Here is a tiny trained network, its code and every weight. The questions are about switching its units off for an input and a class, where a switched-off unit gives its printed mean instead of its output.

import numpy as np


def w(rows, s, z=0):
    codes = np.array(rows[::2]) - 128.0
    scale = np.full(codes.shape[1], s)
    scale[-1] = z or s
    return codes * scale


def norm(h):
    return h / np.sqrt((h * h).mean(-1, keepdims=True) + 1e-5)


def f(y):
    return np.maximum(y, 0)


def log_softmax(a):
    a = a - a.max(-1, keepdims=True)
    return a - np.log(np.exp(a).sum(-1, keepdims=True))


def net(x, mask):
    res = np.array(x, float).reshape(1, 8) / 4 @ E
    u = 0
    for l in range(3):
        y = f(norm(res) @ A[l][:, :-1].T + A[l][:, -1])
        res = res + np.where(mask[u : u + 6], y, B[l][:, -1]) @ B[l][:, :-1]
        u += 6
    return log_softmax(norm(res)[-1] @ U[:, :-1].T + U[:, -1])


A, B = {}, {}
E = w([
[89,124,90,76,254,33,57,131,195,144],'x0',
[134,130,127,119,132,128,139,126,130,127],'x1',
[130,119,117,139,118,125,118,148,121,138],'x2',
[128,131,130,131,131,126,132,122,128,130],'x3',
[117,122,120,123,109,116,126,122,118,133],'x4',
[128,125,122,124,123,123,129,129,123,131],'x5',
[168,4,255,103,106,66,160,174,142,167],'x6',
[131,112,118,128,139,140,136,137,142,118],'x7',
],0.019)
A[0] = w([
[85,133,74,125,128,106,95,134,136,112,65],'L0N0',
[129,197,144,144,110,33,107,130,90,167,38],'L0N1',
[101,122,95,112,222,2,67,124,164,139,252],'L0N2',
[137,52,231,123,117,58,142,152,136,138,202],'L0N3',
[95,59,42,137,93,118,122,147,132,127,40],'L0N4',
[144,175,141,130,184,120,165,107,136,138,99],'L0N5',
],0.039,0.0043)
B[0] = w([
[165,120,69,128,68,145,72,100,148,18,170],'L0N0',
[164,150,136,180,159,131,169,152,131,75,150],'L0N1',
[77,121,158,89,233,31,75,166,159,246,254],'L0N2',
[194,81,98,2,139,137,182,76,50,171,219],'L0N3',
[120,130,120,184,142,176,135,104,100,91,141],'L0N4',
[145,111,157,134,109,164,100,109,158,63,149],'L0N5',
],0.023,0.058)
A[1] = w([
[2,216,106,246,189,91,58,185,195,170,4],'L1N0',
[98,72,186,149,172,107,173,123,174,119,138],'L1N1',
[108,194,166,228,104,186,171,143,145,97,165],'L1N2',
[48,151,207,204,131,94,135,206,213,126,95],'L1N3',
[84,139,179,171,178,74,152,127,118,173,155],'L1N4',
[137,134,137,181,133,61,177,152,141,120,83],'L1N5',
],0.031,0.0033)
B[1] = w([
[172,144,131,111,88,142,74,117,182,1,253],'L1N0',
[119,139,117,161,121,131,136,131,70,146,165],'L1N1',
[85,159,99,202,161,137,164,170,112,129,202],'L1N2',
[126,159,71,187,104,150,136,138,136,68,175],'L1N3',
[105,119,141,147,105,164,137,122,84,156,203],'L1N4',
[100,123,133,144,118,165,105,142,127,170,135],'L1N5',
],0.038,0.028)
A[2] = w([
[86,124,196,147,84,133,67,127,200,188,250],'L2N0',
[44,145,155,92,182,139,98,69,167,161,5],'L2N1',
[114,123,84,155,110,151,187,34,160,66,127],'L2N2',
[73,109,170,103,175,45,201,146,191,252,15],'L2N3',
[149,115,116,98,37,208,241,49,96,140,19],'L2N4',
[129,133,117,196,109,182,158,124,82,115,156],'L2N5',
],0.039,0.002)
B[2] = w([
[139,153,104,115,95,153,182,126,174,86,173],'L2N0',
[136,115,105,129,138,135,169,128,78,145,194],'L2N1',
[97,135,150,150,158,109,160,165,113,191,198],'L2N2',
[58,169,116,107,191,159,105,45,119,255,252],'L2N3',
[171,97,208,234,36,109,112,180,156,49,246],'L2N4',
[97,142,98,92,102,183,174,79,119,142,229],'L2N5',
],0.035,0.025)
U = w([
[60,166,97,194,122,179,212,138,108,122,255],'0',
[94,171,98,131,165,104,60,146,202,52,55],'1',
[193,58,202,162,51,127,192,132,76,116,94],'2',
[134,86,149,34,217,63,97,84,93,248,96],'3',
],0.014,0.0018)

Each question gives the input, the list of numbers given to net, and the class t.
The units are the neurons (one row each of A and B). Each row of codes is followed by its name. A weight is (code - 128) times the scale printed after its matrix; where a second scale follows, it is the last column's (A, B and U).
mask holds one flag per neuron, layer by layer. A switched-off neuron (its flag False) gives its mean, the last column of its row in B, instead of its output. The means were averaged over made-up inputs and are rounded, as every weight is.
A unit's drop is (log p(t) with every unit on - log p(t) with that unit switched off) / (log p(t) with every unit on - log p(t) with every unit switched off).
The circuit of an input: a set's keep is (log p(t) with only the set's units on - log p(t) with every unit switched off) / (log p(t) with every unit on - log p(t) with every unit switched off). Starting from the 12 units with the biggest drops (on a tie, the unit counted first), units are removed one at a time, each time the one whose removal leaves the highest keep (on an exact tie, the one counted first), for as long as the keep stays at least 0.8.
units of the circuit, in order: the units of the circuit, biggest drop first
top k neurons: the k neurons with the biggest drops, biggest first
k most important neurons of layer l: the k neurons of layer l with the biggest drops, biggest first
drop when u is switched off: that unit's drop, to one decimal
input [-2,8,-6,3,-4,-5,-3,-4], class 0: units of the circuit, in order : (L0N2)
input [-4,7,8,6,5,-1,-6,4], class 0: top 2 neurons : (L0N2, L0N3)
input [-5,0,2,7,-6,6,5,8], class 2: top 2 neurons : (L0N2, L2N4)
input [-7,-2,2,-8,0,5,-4,1], class 0: top 3 neurons : (L0N3, L0N2, L1N2)
input [-3,4,8,-4,-8,1,-2,-5], class 0: top 2 neurons : (L0N3, L0N2)
input [7,-7,-3,-2,5,0,-4,-8], class 1: top 2 neurons : (L0N3, L1N0)
input [5,7,5,3,3,0,0,-5], class 1: top 3 neurons : (L0N3, L1N0, L1N3)
input [-3,4,-3,2,-5,-6,-7,-1], class 0: top 2 neurons : (L0N2, L0N3)
input [-6,-7,8,5,2,4,-5,-8], class 0: top 2 neurons : (L0N3, L0N2)
input [-1,-3,0,-2,-1,0,3,-5], class 2: top 2 neurons : (L0N2, L2N4)
input [-3,1,0,3,-5,7,-5,-5], class 0: 2 most important neurons of layer 0 : (L0N3, L0N2)
input [-5,-3,0,-1,-8,-2,-6,4], class 0: top 2 neurons : (L0N3, L0N2)
input [-2,8,2,-4,1,6,0,-6], class 0: 2 most important neurons of layer 0 : (L0N3, L0N2)
input [1,1,-7,8,-2,3,-2,-2], class 1: units of the circuit, in order : (L0N3)
input [-1,-4,0,5,7,-8,-5,-1], class 0: 2 most important neurons of layer 0 : (L0N2, L0N3)
input [-3,-5,7,-2,2,4,2,-2], class 2: drop when L0N2 is switched off : 1.1
input [-2,-6,-5,7,-7,-8,1,6], class 2: drop when L0N2 is switched off : 1.0
input [3,-5,8,-6,-1,2,-2,3], class 1: drop when L0N3 is switched off : 1.0
